Below is a small trained network, with its code and all its weights. Each question gives an input and a class and asks what happens when units are switched off, that is, made to give their printed mean instead of their output.

import numpy as np


def w(rows, s, z=0):
    codes = np.array(rows[::2]) - 128.0
    scale = np.full(codes.shape[1], s)
    scale[-1] = z or s
    return codes * scale


def f(y):
    return y / 2 * (1 + np.tanh(0.7978845608 * (y + 0.044715 * y**3)))


def log_softmax(a):
    a = a - a.max(-1, keepdims=True)
    return a - np.log(np.exp(a).sum(-1, keepdims=True))


def net(x, mask):
    res = np.array(x, float).reshape(1, 8) / 4 @ E
    y = f(res @ A[0][:, :-1].T + A[0][:, -1])
    res = res + np.where(mask, y, B[0][:, -1]) @ B[0][:, :-1]
    return log_softmax(res[-1] @ U[:, :-1].T + U[:, -1])


A, B = {}, {}
E = w([
[81,162,102,72,191,90,95],'x0',
[150,62,165,184,159,144,132],'x1',
[72,119,85,139,200,78,205],'x2',
[122,149,180,123,140,86,116],'x3',
[113,182,145,190,255,151,173],'x4',
[184,66,179,192,109,114,53],'x5',
[107,117,110,117,165,160,130],'x6',
[83,146,143,134,62,204,183],'x7',
],0.0099)
A[0] = w([
[118,250,135,36,146,129,51,234],'neuron 1',
[246,203,181,160,149,78,86,212],'neuron 2',
[242,122,100,121,167,137,84,154],'neuron 3',
[188,113,46,32,2,153,63,254],'neuron 4',
[141,72,75,54,183,50,102,118],'neuron 5',
[63,146,124,175,147,116,172,55],'neuron 6',
[155,66,255,59,75,15,78,159],'neuron 7',
[83,114,151,190,176,185,182,221],'neuron 8',
[125,212,57,91,214,157,131,171],'neuron 9',
[68,119,187,147,109,41,149,164],'neuron 10',
[71,37,85,162,60,94,184,231],'neuron 11',
],0.0068,0.0034)
B[0] = w([
[85,127,57,147,33,171,244,210],'neuron 1',
[105,51,88,165,65,199,108,206],'neuron 2',
[139,125,80,134,39,131,20,173],'neuron 3',
[93,97,26,181,68,162,146,255],'neuron 4',
[102,111,130,155,145,2,87,176],'neuron 5',
[157,113,197,64,176,84,77,153],'neuron 6',
[156,87,131,142,153,76,177,219],'neuron 7',
[182,210,213,214,42,114,129,202],'neuron 8',
[138,162,105,194,32,164,123,207],'neuron 9',
[106,207,139,92,230,94,184,154],'neuron 10',
[210,205,54,166,105,155,163,185],'neuron 11',
],0.0068,0.0099)
U = w([
[121,166,89,130,92,190,181,215],'0',
[47,168,101,143,119,83,158,84],'1',
[142,163,177,36,108,95,91,6],'2',
[102,185,175,160,188,35,160,156],'3',
[108,100,217,164,127,136,110,122],'4',
[177,52,114,113,108,111,1,202],'5',
[87,131,131,70,160,138,94,3],'6',
[118,135,51,87,126,75,129,127],'7',
],0.0094,0.0029)

Each question gives the input, the list of numbers given to net, and the class t.
The units are the neurons (one row each of A and B). Each row of codes is followed by its name. A weight is (code - 128) times the scale printed after its matrix; where a second scale follows, it is the last column's (A, B and U).
mask holds one flag per neuron, in row order. A switched-off neuron (its flag False) gives its mean, the last column of its row in B, instead of its output. The means were averaged over made-up inputs and are rounded, as every weight is.
A unit's drop is (log p(t) with every unit on - log p(t) with that unit switched off) / (log p(t) with every unit on - log p(t) with every unit switched off).
The circuit of an input: a set's keep is (log p(t) with only the set's units on - log p(t) with every unit switched off) / (log p(t) with every unit on - log p(t) with every unit switched off). Starting from all 11 units, units are removed one at a time, each time the one whose removal leaves the highest keep (on an exact tie, the one counted first), for as long as the keep stays at least 0.8.
circuit, biggest first: the units of the circuit, biggest drop first
unit that matters most: the unit with the biggest drop
k most important neurons: the k neurons with the biggest drops, biggest first
drop of u: that unit's drop, to one decimal
input [-1,1,0,6,-1,-4,5,-5], class 3: 4 most important neurons	neuron 4; neuron 5; neuron 2; neuron 3
input [7,-5,-7,-3,2,1,2,-3], class 0: circuit, biggest first	neuron 1
input [-6,6,5,3,-3,1,-7,-6], class 3: 2 most important neurons	neuron 10; neuron 4
input [8,8,2,4,4,0,1,7], class 3: circuit, biggest first	neuron 2; neuron 4
input [6,3,8,3,0,-3,4,4], class 3: circuit, biggest first	neuron 4; neuron 6; neuron 2
input [8,-8,1,-2,1,-4,7,-6], class 1: 3 most important neurons	neuron 5; neuron 1; neuron 9
input [5,-4,6,-4,5,6,2,0], class 3: circuit, biggest first	neuron 4; neuron 2
input [7,8,5,0,-6,-8,-5,-8], class 3: circuit, biggest first	neuron 5; neuron 4
input [-7,-3,4,4,4,3,0,3], class 4: circuit, biggest first	neuron 1; neuron 4
input [-3,7,-3,-5,6,-6,0,-3], class 4: circuit, biggest first	neuron 1; neuron 4; neuron 11
input [5,6,5,5,0,7,-7,3], class 3: circuit, biggest first	neuron 10; neuron 4
input [3,1,6,-5,5,-8,-2,-5], class 3: circuit, biggest first	neuron 4; neuron 6
input [-8,6,4,-7,-8,6,-1,0], class 0: 3 most important neurons	neuron 11; neuron 4; neuron 5
input [-8,2,5,5,-6,2,-8,-5], class 7: unit that matters most	neuron 10
input [8,-6,-7,6,5,-4,6,-2], class 0: 2 most important neurons	neuron 1; neuron 9
input [0,0,3,5,1,4,5,-1], class 3: 2 most important neurons	neuron 4; neuron 10
input [-7,3,-2,4,-6,6,-3,8], class 0: 2 most important neurons	neuron 11; neuron 4
input [-7,-6,-4,6,7,5,-6,5], class 4: 2 most important neurons	neuron 4; neuron 1
input [-2,5,-2,-5,4,-4,8,-3], class 4: 4 most important neurons	neuron 1; neuron 4; neuron 11; neuron 8
input [7,6,8,1,-6,4,-6,4], class 3: drop of neuron 1	0.1
input [0,3,5,2,7,-3,1,3], class 3: drop of neuron 10	0.0
input [-7,6,6,5,1,-7,-7,0], class 3: drop of neuron 4	0.1
